Below are the code and all the weights of a small trained network. Each question names an input and a target symbol and asks about switching units off, where a switched-off unit gives its printed mean instead of its output.

import numpy as np


def w(rows, s, z=0):
    codes = np.array(rows[::2]) - 128.0
    scale = np.full(codes.shape[1], s)
    scale[-1] = z or s
    return codes * scale


def f(y):
    return y / 2 * (1 + np.tanh(0.7978845608 * (y + 0.044715 * y**3)))


def softmax(a):
    e = np.exp(a - a.max(-1, keepdims=True))
    return e / e.sum(-1, keepdims=True)


def log_softmax(a):
    a = a - a.max(-1, keepdims=True)
    return a - np.log(np.exp(a).sum(-1, keepdims=True))


def net(x, mask):
    ids = ['ΓΛΨβζημξτω'.index(c) for c in x.split()]
    T = len(ids)
    res = E[ids] + P[:T]
    q, k, v = (res @ M[0].T for M in (Q, K, V))
    z = softmax(np.where(np.tri(T) > 0, q @ k.T / 3**0.5, -1e9)) @ v
    res = res + np.where(mask[0], z, O[0][:, -1]) @ O[0][:, :-1]
    y = f(res @ A[0][:, :-1].T + A[0][:, -1])
    res = res + np.where(mask[1:17], y, B[0][:, -1]) @ B[0][:, :-1]
    return log_softmax(res[-1] @ U[:, :-1].T + U[:, -1])


Q, K, V, O, A, B = {}, {}, {}, {}, {}, {}
E = w([
[121,127,101],'Γ',
[173,3,57],'Λ',
[96,103,22],'Ψ',
[136,136,35],'β',
[109,148,19],'ζ',
[176,66,56],'η',
[148,113,44],'μ',
[200,157,254],'ξ',
[14,80,184],'τ',
[126,49,38],'ω',
],0.013)
P = w([
[118,26,114],'0',
[120,33,136],'1',
[109,46,158],'2',
[121,60,184],'3',
[116,64,199],'4',
[111,82,214],'5',
[108,89,235],'6',
[96,91,248],'7',
[85,84,255],'8',
[88,103,255],'9',
],0.0031)
Q[0] = w([
[65,96,5],'head 0',
[113,222,188],'head 0',
[155,77,125],'head 0',
],0.03)
K[0] = w([
[53,199,252],'head 0',
[156,167,17],'head 0',
[129,87,166],'head 0',
],0.028)
V[0] = w([
[254,151,156],'head 0',
[227,55,88],'head 0',
[89,26,224],'head 0',
],0.0099)
O[0] = w([
[254,122,192,137],'head 0',
[186,18,70,168],'head 0',
[123,37,210,254],'head 0',
],0.0099,0.0067)
A[0] = w([
[206,147,33,93],'neuron 0',
[75,163,143,55],'neuron 1',
[147,160,50,146],'neuron 2',
[170,138,112,135],'neuron 3',
[139,157,116,177],'neuron 4',
[140,165,183,125],'neuron 5',
[140,88,99,1],'neuron 6',
[111,136,57,83],'neuron 7',
[181,145,109,179],'neuron 8',
[141,223,51,16],'neuron 9',
[123,170,85,171],'neuron 10',
[229,190,34,60],'neuron 11',
[137,153,158,146],'neuron 12',
[145,123,13,97],'neuron 13',
[147,163,128,189],'neuron 14',
[251,182,147,107],'neuron 15',
],0.012,0.0087)
B[0] = w([
[126,60,160,197],'neuron 0',
[154,126,128,149],'neuron 1',
[166,226,122,184],'neuron 2',
[161,133,102,163],'neuron 3',
[137,94,163,125],'neuron 4',
[150,90,91,132],'neuron 5',
[63,75,93,138],'neuron 6',
[92,179,191,180],'neuron 7',
[197,149,96,212],'neuron 8',
[92,5,253,145],'neuron 9',
[139,96,191,149],'neuron 10',
[190,171,108,141],'neuron 11',
[137,85,109,129],'neuron 12',
[108,177,65,255],'neuron 13',
[132,69,139,132],'neuron 14',
[78,145,139,242],'neuron 15',
],0.034,0.0051)
U = w([
[159,154,120,184],'Γ',
[145,89,81,2],'Λ',
[134,185,147,120],'Ψ',
[202,167,156,67],'β',
[163,155,189,70],'ζ',
[190,126,69,27],'η',
[198,169,105,60],'μ',
[255,60,155,234],'ξ',
[42,93,180,157],'τ',
[124,147,78,182],'ω',
],0.0069,0.0064)

Each question gives the input, a string of symbols that net reads in full, and the target symbol t.
The units are the heads (3 rows each of Q, K, V and O) and the neurons (one row each of A and B). Each row of codes is followed by its name. A weight is (code - 128) times the scale printed after its matrix; where a second scale follows, it is the last column's (O, A, B and U).
mask holds one flag per unit, heads first, then neurons. A switched-off unit (its flag False) gives its mean, the last column of its rows in O or B, instead of its output. The means were averaged over made-up inputs and are rounded, as every weight is.
A unit's drop is (log p(t) with every unit on - log p(t) with that unit switched off) / (log p(t) with every unit on - log p(t) with every unit switched off).
The circuit of an input: a set's keep is (log p(t) with only the set's units on - log p(t) with every unit switched off) / (log p(t) with every unit on - log p(t) with every unit switched off). Starting from the 12 units with the biggest drops (on a tie, the unit counted first), units are removed one at a time, each time the one whose removal leaves the highest keep (on an exact tie, the one counted first), for as long as the keep stays at least 0.8.
circuit, biggest first: the units of the circuit, biggest drop first
unit that matters most: the unit with the biggest drop
top k neurons: the k neurons with the biggest drops, biggest first
drop when u is switched off: that unit's drop, to one decimal
input ζ Γ ξ Γ ξ, target ξ: circuit, biggest first => [neuron 13; neuron 5]
input η ω ω μ η Ψ Ψ ω, target ω: unit that matters most => head 0
input ζ μ Λ ω ζ η, target η: top 2 neurons => [neuron 13; neuron 8]
input η Λ ω ω μ μ, target μ: top 3 neurons => [neuron 13; neuron 2; neuron 11]
input μ τ ω Γ ω Ψ Ψ Ψ Γ, target τ: circuit, biggest first => [head 0; neuron 8]
input Ψ Ψ ω μ ω Ψ β Ψ Λ, target Λ: circuit, biggest first => [head 0; neuron 6; neuron 7]
input ζ Λ ξ ξ μ ξ Γ β Γ, target ξ: circuit, biggest first => [neuron 13; head 0]
input ω ω ω ω, target ω: top 2 neurons => [neuron 13; neuron 6]
input ω ω Ψ ω ξ ω τ ζ, target τ: top 4 neurons => [neuron 8; neuron 2; neuron 13; neuron 3]
input ζ Ψ β, target β: top 3 neurons => [neuron 2; neuron 13; neuron 11]
input ζ β μ ω ω ζ, target ζ: top 4 neurons => [neuron 2; neuron 9; neuron 7; neuron 11]
input μ ω μ η Λ, target Λ: top 2 neurons => [neuron 6; neuron 13]
input ξ Λ ξ ξ Λ ξ Ψ β, target ξ: top 2 neurons => [neuron 13; neuron 8]
input μ τ τ τ Γ, target τ: circuit, biggest first => [head 0]
input ξ β τ ω ω Ψ ξ Ψ, target ξ: drop when neuron 13 is switched off => 0.5
input ξ τ τ ζ, target τ: drop when neuron 8 is switched off => 0.3
input η Ψ η, target η: drop when neuron 0 is switched off => 0.1
